Small tables with named rows and columns. After each table, cells are looked up by row and column.

Table mamani
	vur	fudado	vezusik	noguf	rig	nogokir	gubaro	bunogef
vom	5.79	6.29	5.96	5.56	5.74	6.03	5.27	5.17
vitu	5.78	5.15	5.83	4.35	5.62	4.88	6.10	5.07
mun	5.56	5.00	5.66	4.02	6.21	4.98	5.60	4.80
beg	5.78	6.22	3.41	8.14	5.82	6.12	5.78	7.95
fol	5.58	3.06	6.50	4.83	3.88	3.54	4.60	3.79
tori	5.67	3.53	5.91	4.40	5.36	5.37	5.65	4.64
bot	5.88	5.39	5.70	6.78	4.98	4.74	5.73	4.83
kekezin	5.04	7.27	5.68	2.32	6.76	8.96	5.63	6.68

What is the fudado of beg in mamani? 6.22
What is the rig of bot in mamani? 4.98
What is the gubaro of tori in mamani? 5.65
What is the noguf of bot in mamani? 6.78
What is the vezusik of fol in mamani? 6.50
What is the nogokir of vitu in mamani? 4.88
What is the vur of mun in mamani? 5.56
What is the noguf of vom in mamani? 5.56
What is the nogokir of mun in mamani? 4.98
What is the vur of vitu in mamani? 5.78
What is the rig of beg in mamani? 5.82
Row with the largest fudado: kekezin

todiv =
|  | ruguru | vov | dod | mez |
|---|---|---|---|---|
| ketum | 107 | 43 | 141 | 75 |
| mav | 124 | 127 | 128 | 114 |
| mor | 107 | 135 | 60 | 148 |
| zeg | 84 | 147 | 27 | 127 |
| masugev | 136 | 103 | 157 | 118 |
| gefegin | 86 | 74 | 101 | 95 |
| dal | 105 | 75 | 102 | 74 |
| dufe | 135 | 88 | 205 | 74 |
| bupovo | 128 | 119 | 146 | 122 |

ruguru of mav = 124
mez of mav = 114
dod of mor = 60
vov of dal = 75
dod of bupovo = 146
ruguru of dufe = 135
dod of dal = 102
mez of bupovo = 122
mez of dal = 74
mez of ketum = 75
vov of zeg = 147
mez of dufe = 74
mez of mor = 148
dod of zeg = 27
vov of mav = 127
vov of mor = 135
dod of ketum = 141

Table dabelu
          bon  gobenen  mavuk  lelov  mukomin
bapiloz  8442     7434   7224   3573     9158
vetusu   5761     9349   1963   5207     4251
gurano   8922     8154   3176   7860     7192
tep      6667     6260   5985   5303     7281

What is the gobenen of vetusu in dabelu? 9349
What is the bon of bapiloz in dabelu? 8442
What is the mavuk of gurano in dabelu? 3176
What is the gobenen of tep in dabelu? 6260
What is the mavuk of vetusu in dabelu? 1963
What is the lelov of vetusu in dabelu? 5207
What is the mavuk of bapiloz in dabelu? 7224
What is the mukomin of gurano in dabelu? 7192
What is the bon of gurano in dabelu? 8922
What is the bon of tep in dabelu? 6667
Which row has the largest mavuk? bapiloz

genulu =
	nor	nume	dezig	velag	milinam	zuf	kitis	som	rerine	nofabe
ludi	28980	36818	27547	-12514	14384	-42316	-33065	41989	262	-18868
livol	8556	-615	45432	-37757	-12430	-23807	-10463	1945	-17880	-1482
geduz	-34486	-28116	-3455	-46990	-19956	-18405	-13496	-38449	-12209	-37015
pupivun	3392	20212	27091	-28241	-3984	-12478	2658	14775	-3672	4025
faruvev	-9517	-8861	-14043	-38970	-15956	-32469	-13999	-18191	-16694	-39312
giv	-30959	-39789	19615	-51793	-4119	7020	-13399	-35838	13910	-23836
dabif	-15264	-6999	81862	-44696	-21378	-10534	21638	-16793	-25806	14874

milinam of dabif is -21378
dezig of geduz is -3455
som of dabif is -16793
som of faruvev is -18191
dezig of livol is 45432
dezig of pupivun is 27091
velag of faruvev is -38970

revazol
columns: siror, fipurom
big: [-0.6, 0.1]
reluk: [-0.2, 0.3]
kovefu: [-0.4, 0.1]
vorel: [0.6, 0.1]
lipig: [0.0, 0.7]
vul: [-0.5, -1.0]
pes: [-0.6, -0.1]

What is the siror of vorel in revazol? 0.6
What is the fipurom of lipig in revazol? 0.7
What is the fipurom of big in revazol? 0.1
What is the siror of lipig in revazol? 0.0
What is the fipurom of pes in revazol? -0.1
What is the siror of reluk in revazol? -0.2
What is the siror of big in revazol? -0.6
What is the siror of kovefu in revazol? -0.4
What is the siror of pes in revazol? -0.6
What is the fipurom of vul in revazol? -1.0
What is the fipurom of reluk in revazol? 0.3
What is the fipurom of kovefu in revazol? 0.1
What is the siror of vul in revazol? -0.5
What is the fipurom of vorel in revazol? 0.1
Which row has the largest fipurom? lipig

raza =
|  | sut | rom | kap | vubevu |
|---|---|---|---|---|
| nozuzu | 182 | 126 | 116 | 51 |
| gad | 172 | 203 | 158 | 51 |
| fisesef | 16 | 161 | 59 | 250 |
| temona | 125 | 105 | 138 | 72 |
| minova | 127 | 163 | 140 | 79 |
| bav | 133 | 60 | 126 | 100 |
| bemafon | 155 | 147 | 157 | 109 |
| bas | 79 | 56 | 163 | 100 |
| nak | 128 | 79 | 154 | 99 |
| tiv | 115 | 74 | 173 | 95 |
| roz | 129 | 61 | 151 | 107 |
| pipeked | 196 | 146 | 63 | 70 |
| lif | 43 | 175 | 47 | 214 |
| rakegi | 118 | 101 | 25 | 61 |

rom of gad is 203
kap of pipeked is 63
kap of bas is 163
rom of pipeked is 146
vubevu of gad is 51
rom of tiv is 74
sut of minova is 127
rom of minova is 163
rom of bav is 60
vubevu of nozuzu is 51
vubevu of bas is 100
vubevu of nak is 99
sut of nak is 128
rom of fisesef is 161
rom of bemafon is 147
sut of bas is 79
sut of bemafon is 155

fuz.csv
,dobaru,pel,zupan
monuz,77,-6,68
bem,-63,3,-38
vivif,15,-56,-8
zusisam,25,-36,29
pasizof,-38,17,-5
lut,-9,11,30
madub,10,-20,-14
zemez,6,-22,1
tegupo,6,-11,-21
dom,-20,-2,-31
zegot,22,68,56
suti,-47,-27,-19
babo,-20,9,23
dem,-61,19,26

zupan of tegupo: -21
dobaru of monuz: 77
zupan of monuz: 68
pel of madub: -20
zupan of lut: 30
pel of zegot: 68
dobaru of suti: -47
dobaru of bem: -63
zupan of zusisam: 29
zupan of zemez: 1
zupan of bem: -38
dobaru of dem: -61
pel of tegupo: -11
dobaru of vivif: 15
dobaru of zusisam: 25
zupan of pasizof: -5
zupan of dom: -31
dobaru of zemez: 6
zupan of vivif: -8
pel of dem: 19

